Below are the code and all the weights of a small trained network. Each question names an input and a class and asks about switching units off, where a switched-off unit gives its printed mean instead of its output.

import numpy as np


def w(rows, s, z=0):
    codes = np.array(rows[::2]) - 128.0
    scale = np.full(codes.shape[1], s)
    scale[-1] = z or s
    return codes * scale


def f(y):
    return np.maximum(y, 0)


def log_softmax(a):
    a = a - a.max(-1, keepdims=True)
    return a - np.log(np.exp(a).sum(-1, keepdims=True))


def net(x, mask):
    res = np.array(x, float).reshape(1, 5) / 4 @ E
    y = f(res @ A[0][:, :-1].T + A[0][:, -1])
    res = res + np.where(mask, y, B[0][:, -1]) @ B[0][:, :-1]
    return log_softmax(res[-1] @ U[:, :-1].T + U[:, -1])


A, B = {}, {}
E = w([
[37,70,102,97,157,126],'x0',
[135,125,116,122,127,129],'x1',
[108,142,161,1,90,96],'x2',
[134,168,89,134,165,50],'x3',
[130,127,122,126,125,128],'x4',
],0.018)
A[0] = w([
[24,115,101,169,199,94,159],'neuron 1',
[126,41,130,185,81,255,150],'neuron 2',
[6,14,67,139,160,76,165],'neuron 3',
[166,93,153,183,192,249,182],'neuron 4',
[64,89,152,56,87,173,117],'neuron 5',
[132,53,175,96,103,152,109],'neuron 6',
[165,119,113,212,253,42,174],'neuron 7',
[123,151,177,67,90,240,130],'neuron 8',
[103,215,104,57,116,30,105],'neuron 9',
[25,58,130,118,117,166,137],'neuron 10',
[152,170,133,104,13,91,137],'neuron 11',
[80,80,21,196,175,176,137],'neuron 12',
[139,155,143,110,26,188,115],'neuron 13',
[117,78,76,124,168,137,106],'neuron 14',
[141,141,104,49,79,232,115],'neuron 15',
[160,120,154,126,65,206,175],'neuron 16',
[53,47,119,121,168,96,176],'neuron 17',
[235,143,212,69,46,198,204],'neuron 18',
[101,109,76,213,82,67,110],'neuron 19',
[30,100,196,51,168,102,133],'neuron 20',
[186,193,44,168,158,193,200],'neuron 21',
[130,50,128,205,50,219,195],'neuron 22',
[203,187,95,184,72,87,252],'neuron 23',
],0.0092,0.0048)
B[0] = w([
[53,114,49,254,162,37,200],'neuron 1',
[240,50,172,135,48,80,213],'neuron 2',
[94,32,78,182,153,114,226],'neuron 3',
[211,135,164,121,81,60,210],'neuron 4',
[132,110,65,125,132,217,198],'neuron 5',
[85,152,56,109,97,140,170],'neuron 6',
[105,229,89,125,131,71,231],'neuron 7',
[61,167,133,192,132,189,200],'neuron 8',
[227,1,223,109,119,33,212],'neuron 9',
[158,85,45,150,88,154,190],'neuron 10',
[94,108,166,178,183,19,193],'neuron 11',
[117,144,167,190,191,129,209],'neuron 12',
[8,134,124,178,178,111,186],'neuron 13',
[103,113,98,181,140,115,159],'neuron 14',
[58,174,102,143,136,171,184],'neuron 15',
[51,45,180,125,196,77,193],'neuron 16',
[136,32,68,185,107,104,194],'neuron 17',
[42,184,220,186,214,171,251],'neuron 18',
[75,159,129,150,124,145,174],'neuron 19',
[197,69,20,136,111,193,208],'neuron 20',
[160,169,127,101,160,146,210],'neuron 21',
[222,67,225,132,100,37,212],'neuron 22',
[173,231,186,45,155,97,229],'neuron 23',
],0.0058,0.017)
U = w([
[185,120,215,101,103,99,255],'0',
[48,136,140,180,173,123,160],'1',
[178,71,112,151,75,97,86],'2',
[106,109,84,119,55,225,20],'3',
[164,244,93,134,85,120,73],'4',
],0.011,0.0013)

Each question gives the input, the list of numbers given to net, and the class t.
The units are the neurons (one row each of A and B). Each row of codes is followed by its name. A weight is (code - 128) times the scale printed after its matrix; where a second scale follows, it is the last column's (A, B and U).
mask holds one flag per neuron, in row order. A switched-off neuron (its flag False) gives its mean, the last column of its row in B, instead of its output. The means were averaged over made-up inputs and are rounded, as every weight is.
A unit's drop is (log p(t) with every unit on - log p(t) with that unit switched off) / (log p(t) with every unit on - log p(t) with every unit switched off).
The circuit of an input: a set's keep is (log p(t) with only the set's units on - log p(t) with every unit switched off) / (log p(t) with every unit on - log p(t) with every unit switched off). Starting from the 12 units with the biggest drops (on a tie, the unit counted first), units are removed one at a time, each time the one whose removal leaves the highest keep (on an exact tie, the one counted first), for as long as the keep stays at least 0.8.
circuit, biggest first: the units of the circuit, biggest drop first
unit that matters most: the unit with the biggest drop
k most important neurons: the k neurons with the biggest drops, biggest first
drop when u is switched off: that unit's drop, to one decimal
input [0,-1,5,-6,-3], class 1: 2 most important neurons	neuron 18; neuron 13
input [6,3,8,0,-7], class 3: circuit, biggest first	neuron 5; neuron 20
input [6,-4,-8,0,6], class 2: most important neuron	neuron 2
input [-4,3,0,8,0], class 4: 2 most important neurons	neuron 7; neuron 22
input [4,-4,1,7,-8], class 2: 2 most important neurons	neuron 18; neuron 9
input [0,2,8,-1,5], class 1: 2 most important neurons	neuron 11; neuron 18
input [-5,8,0,2,0], class 4: 2 most important neurons	neuron 22; neuron 2
input [8,6,1,-6,-2], class 3: 2 most important neurons	neuron 5; neuron 9
input [0,5,0,-4,-3], class 0: circuit, biggest first	neuron 1; neuron 3
input [-8,3,-3,1,-2], class 4: drop when neuron 7 is switched off	0.2
input [6,0,1,1,-8], class 2: drop when neuron 18 is switched off	0.3
input [-1,0,8,-6,-7], class 1: drop when neuron 18 is switched off	0.3
input [8,5,5,-2,-7], class 3: drop when neuron 4 is switched off	0.0
input [-5,5,2,7,-3], class 0: unit that matters most	neuron 9
